Here is a tiny trained network, its code and every weight. The questions are about switching its units off for an input and a class, where a switched-off unit gives its printed mean instead of its output.

import numpy as np


def w(rows, s, z=0):
    codes = np.array(rows[::2]) - 128.0
    scale = np.full(codes.shape[1], s)
    scale[-1] = z or s
    return codes * scale


def f(y):
    return y / 2 * (1 + np.tanh(0.7978845608 * (y + 0.044715 * y**3)))


def log_softmax(a):
    a = a - a.max(-1, keepdims=True)
    return a - np.log(np.exp(a).sum(-1, keepdims=True))


def net(x, mask):
    res = np.array(x, float).reshape(1, 8) / 4 @ E
    y = f(res @ A[0][:, :-1].T + A[0][:, -1])
    res = res + np.where(mask, y, B[0][:, -1]) @ B[0][:, :-1]
    return log_softmax(res[-1] @ U[:, :-1].T + U[:, -1])


A, B = {}, {}
E = w([
[143,123,119,127,128],'x0',
[207,223,213,35,94],'x1',
[145,117,127,136,138],'x2',
[123,130,126,124,125],'x3',
[103,152,127,118,136],'x4',
[130,138,112,128,152],'x5',
[128,128,129,121,139],'x6',
[93,2,227,32,223],'x7',
],0.0044)
A[0] = w([
[30,72,48,208,147,114],'n0',
[45,32,52,254,138,110],'n1',
[226,192,180,44,93,131],'n2',
[154,224,76,213,99,2],'n3',
[65,79,222,219,193,81],'n4',
[154,171,177,63,57,37],'n5',
[119,221,72,193,82,36],'n6',
[193,178,170,89,117,70],'n7',
[95,240,60,183,122,88],'n8',
[40,85,236,135,165,79],'n9',
[148,205,83,213,44,40],'n10',
[202,201,197,61,90,108],'n11',
[65,49,219,18,221,163],'n12',
[70,138,137,85,210,41],'n13',
[140,210,71,206,46,50],'n14',
[229,191,172,67,112,46],'n15',
[198,168,144,64,110,14],'n16',
[68,85,230,118,195,69],'n17',
[67,42,45,199,92,203],'n18',
],0.0054,0.0031)
B[0] = w([
[134,218,196,36,227,173],'n0',
[77,213,216,7,252,192],'n1',
[56,171,161,119,230,173],'n2',
[206,37,42,14,39,142],'n3',
[163,127,82,23,80,143],'n4',
[163,167,161,52,215,124],'n5',
[161,13,28,62,89,147],'n6',
[64,180,168,62,135,129],'n7',
[211,45,101,135,103,156],'n8',
[210,94,44,69,77,155],'n9',
[190,25,32,67,64,157],'n10',
[59,143,183,102,230,162],'n11',
[246,1,27,225,18,254],'n12',
[153,16,39,144,178,120],'n13',
[226,44,23,56,59,162],'n14',
[62,130,140,47,230,138],'n15',
[110,83,104,32,227,116],'n16',
[186,86,48,86,33,160],'n17',
[128,235,230,139,250,203],'n18',
],0.0046,0.0043)
U = w([
[135,167,102,165,127,252],'0',
[156,149,125,194,108,224],'1',
[220,27,3,100,21,17],'2',
[60,231,157,50,228,43],'3',
[101,174,123,212,63,152],'4',
],0.0049,0.0036)

Each question gives the input, the list of numbers given to net, and the class t.
The units are the neurons (one row each of A and B). Each row of codes is followed by its name. A weight is (code - 128) times the scale printed after its matrix; where a second scale follows, it is the last column's (A, B and U).
mask holds one flag per neuron, in row order. A switched-off neuron (its flag False) gives its mean, the last column of its row in B, instead of its output. The means were averaged over made-up inputs and are rounded, as every weight is.
A unit's drop is (log p(t) with every unit on - log p(t) with that unit switched off) / (log p(t) with every unit on - log p(t) with every unit switched off).
The circuit of an input: a set's keep is (log p(t) with only the set's units on - log p(t) with every unit switched off) / (log p(t) with every unit on - log p(t) with every unit switched off). Starting from the 12 units with the biggest drops (on a tie, the unit counted first), units are removed one at a time, each time the one whose removal leaves the highest keep (on an exact tie, the one counted first), for as long as the keep stays at least 0.8.
units of the circuit, in order: the units of the circuit, biggest drop first
unit that matters most: the unit with the biggest drop
k most important neurons: the k neurons with the biggest drops, biggest first
drop of u: that unit's drop, to one decimal
input [-8,8,2,3,-5,7,5,-8], class 2: units of the circuit, in order	(n14 n10)
input [-7,7,0,6,-1,-6,5,-5], class 3: units of the circuit, in order	(n12 n2)
input [3,-8,-8,4,2,-1,5,4], class 3: unit that matters most	n1
input [2,8,-3,-7,-7,-7,-3,-7], class 3: units of the circuit, in order	(n12 n2)
input [2,1,-8,-5,-6,-2,0,7], class 2: units of the circuit, in order	(n12 n17)
input [-4,-1,0,-1,-5,-1,1,-7], class 2: 4 most important neurons	(n14 n10 n3 n6)
input [3,-8,-8,-3,0,6,-6,4], class 3: 3 most important neurons	(n1 n0 n18)
input [-3,3,8,-2,-1,5,-3,7], class 2: units of the circuit, in order	(n12 n18)
input [-4,-4,3,-1,0,-2,-1,-2], class 3: units of the circuit, in order	(n12 n1)
input [8,-4,-6,-4,-6,2,7,8], class 2: units of the circuit, in order	(n12 n17)
input [-4,7,3,2,-1,6,4,8], class 2: 3 most important neurons	(n12 n17 n18)
input [-1,3,1,6,-1,4,3,-7], class 2: drop of n10	0.2
input [3,8,-3,1,1,3,-8,0], class 3: drop of n15	0.1
input [3,5,3,4,-3,-7,-2,8], class 2: drop of n12	0.7
input [-3,-6,-8,-6,4,4,5,-5], class 3: drop of n10	-0.1
input [-3,-6,3,2,4,1,6,7], class 2: units of the circuit, in order	(n12)
